Below are the code and all the weights of a small trained network. Each question names an input and a class and asks about switching units off, where a switched-off unit gives its printed mean instead of its output.

import numpy as np


def w(rows, s, z=0):
    codes = np.array(rows[::2]) - 128.0
    scale = np.full(codes.shape[1], s)
    scale[-1] = z or s
    return codes * scale


def norm(h):
    return h / np.sqrt((h * h).mean(-1, keepdims=True) + 1e-5)


def f(y):
    return y / 2 * (1 + np.tanh(0.7978845608 * (y + 0.044715 * y**3)))


def log_softmax(a):
    a = a - a.max(-1, keepdims=True)
    return a - np.log(np.exp(a).sum(-1, keepdims=True))


def net(x, mask):
    res = np.array(x, float).reshape(1, 4) / 4 @ E
    u = 0
    for l in range(3):
        y = f(norm(res) @ A[l][:, :-1].T + A[l][:, -1])
        res = res + np.where(mask[u : u + 11], y, B[l][:, -1]) @ B[l][:, :-1]
        u += 11
    return log_softmax(norm(res)[-1] @ U[:, :-1].T + U[:, -1])


A, B = {}, {}
E = w([
[232,137,111],'x0',
[132,255,100],'x1',
[120,77,41],'x2',
[129,128,128],'x3',
],0.0064)
A[0] = w([
[141,150,131,94],'L0N1',
[156,116,174,96],'L0N2',
[247,118,117,255],'L0N3',
[119,245,32,110],'L0N4',
[120,83,54,141],'L0N5',
[102,146,48,79],'L0N6',
[149,110,235,183],'L0N7',
[250,93,142,117],'L0N8',
[185,172,118,37],'L0N9',
[114,246,136,84],'L0N10',
[89,157,127,104],'L0N11',
],0.019,0.0059)
B[0] = w([
[114,144,164,127],'L0N1',
[135,183,108,157],'L0N2',
[190,255,124,254],'L0N3',
[192,13,220,252],'L0N4',
[75,151,56,200],'L0N5',
[154,50,131,171],'L0N6',
[250,178,70,255],'L0N7',
[75,182,30,221],'L0N8',
[150,86,232,153],'L0N9',
[7,200,149,218],'L0N10',
[151,73,119,147],'L0N11',
],0.026,0.0088)
A[1] = w([
[147,119,122,70],'L1N1',
[133,140,232,24],'L1N2',
[78,175,126,122],'L1N3',
[113,122,101,109],'L1N4',
[176,191,146,69],'L1N5',
[121,149,199,2],'L1N6',
[125,131,146,73],'L1N7',
[71,159,76,165],'L1N8',
[163,112,112,96],'L1N9',
[30,221,200,43],'L1N10',
[249,187,178,108],'L1N11',
],0.021,0.0037)
B[1] = w([
[141,140,152,127],'L1N1',
[148,157,8,170],'L1N2',
[112,87,150,152],'L1N3',
[144,133,100,135],'L1N4',
[58,78,141,199],'L1N5',
[174,164,93,147],'L1N6',
[127,138,126,124],'L1N7',
[125,93,25,178],'L1N8',
[152,152,150,141],'L1N9',
[12,166,198,169],'L1N10',
[252,56,149,248],'L1N11',
],0.032,0.014)
A[2] = w([
[121,119,127,2],'L2N1',
[127,109,126,100],'L2N2',
[132,6,108,209],'L2N3',
[102,187,214,63],'L2N4',
[103,132,146,92],'L2N5',
[96,163,106,82],'L2N6',
[100,132,151,83],'L2N7',
[36,18,186,93],'L2N8',
[97,136,118,111],'L2N9',
[92,136,163,63],'L2N10',
[54,137,89,123],'L2N11',
],0.024,0.0031)
B[2] = w([
[145,127,128,118],'L2N1',
[129,132,142,132],'L2N2',
[160,51,188,253],'L2N3',
[138,190,187,165],'L2N4',
[146,128,106,128],'L2N5',
[115,113,130,145],'L2N6',
[152,128,103,130],'L2N7',
[2,163,172,189],'L2N8',
[114,119,113,134],'L2N9',
[165,122,91,139],'L2N10',
[84,129,74,176],'L2N11',
],0.049,0.013)
U = w([
[216,55,181,252],'0',
[84,6,72,66],'1',
[12,167,159,112],'2',
[61,39,228,55],'3',
[214,181,60,65],'4',
[86,146,24,135],'5',
[149,196,212,154],'6',
],0.023,0.0038)

Each question gives the input, the list of numbers given to net, and the class t.
The units are the neurons (one row each of A and B). Each row of codes is followed by its name. A weight is (code - 128) times the scale printed after its matrix; where a second scale follows, it is the last column's (A, B and U).
mask holds one flag per neuron, layer by layer. A switched-off neuron (its flag False) gives its mean, the last column of its row in B, instead of its output. The means were averaged over made-up inputs and are rounded, as every weight is.
A unit's drop is (log p(t) with every unit on - log p(t) with that unit switched off) / (log p(t) with every unit on - log p(t) with every unit switched off).
The circuit of an input: a set's keep is (log p(t) with only the set's units on - log p(t) with every unit switched off) / (log p(t) with every unit on - log p(t) with every unit switched off). Starting from the 12 units with the biggest drops (on a tie, the unit counted first), units are removed one at a time, each time the one whose removal leaves the highest keep (on an exact tie, the one counted first), for as long as the keep stays at least 0.8.
circuit, biggest first: the units of the circuit, biggest drop first
most important unit: the unit with the biggest drop
top k neurons in layer l: the k neurons of layer l with the biggest drops, biggest first
drop when u is switched off: that unit's drop, to one decimal
input [5,-8,3,1], class 5: most important unit : L0N8
input [-1,-7,3,-1], class 1: top 2 neurons in layer 0 : L0N4; L0N10
input [-7,-4,3,1], class 1: top 3 neurons in layer 0 : L0N4; L0N10; L0N3
input [-3,1,-8,0], class 2: top 4 neurons in layer 0 : L0N10; L0N4; L0N3; L0N8
input [1,-1,-5,-2], class 4: top 2 neurons in layer 0 : L0N7; L0N4
input [0,8,7,-8], class 3: top 3 neurons in layer 0 : L0N4; L0N7; L0N6
input [-2,2,0,2], class 2: top 2 neurons in layer 0 : L0N7; L0N10
input [3,8,-4,-1], class 6: top 2 neurons in layer 0 : L0N10; L0N4
input [-1,-3,3,0], class 1: top 2 neurons in layer 1 : L1N11; L1N8
input [6,-2,0,-1], class 4: top 2 neurons in layer 0 : L0N3; L0N10
input [0,4,-8,-1], class 2: top 2 neurons in layer 0 : L0N10; L0N3
input [6,1,-5,-8], class 6: top 3 neurons in layer 0 : L0N3; L0N9; L0N10
input [0,6,-7,-2], class 2: drop when L2N2 is switched off : 0.0
input [8,3,-7,3], class 6: drop when L0N10 is switched off : 0.3
input [-3,6,-1,4], class 2: circuit, biggest first : L0N10
input [5,5,-5,-5], class 6: drop when L1N10 is switched off : 0.4
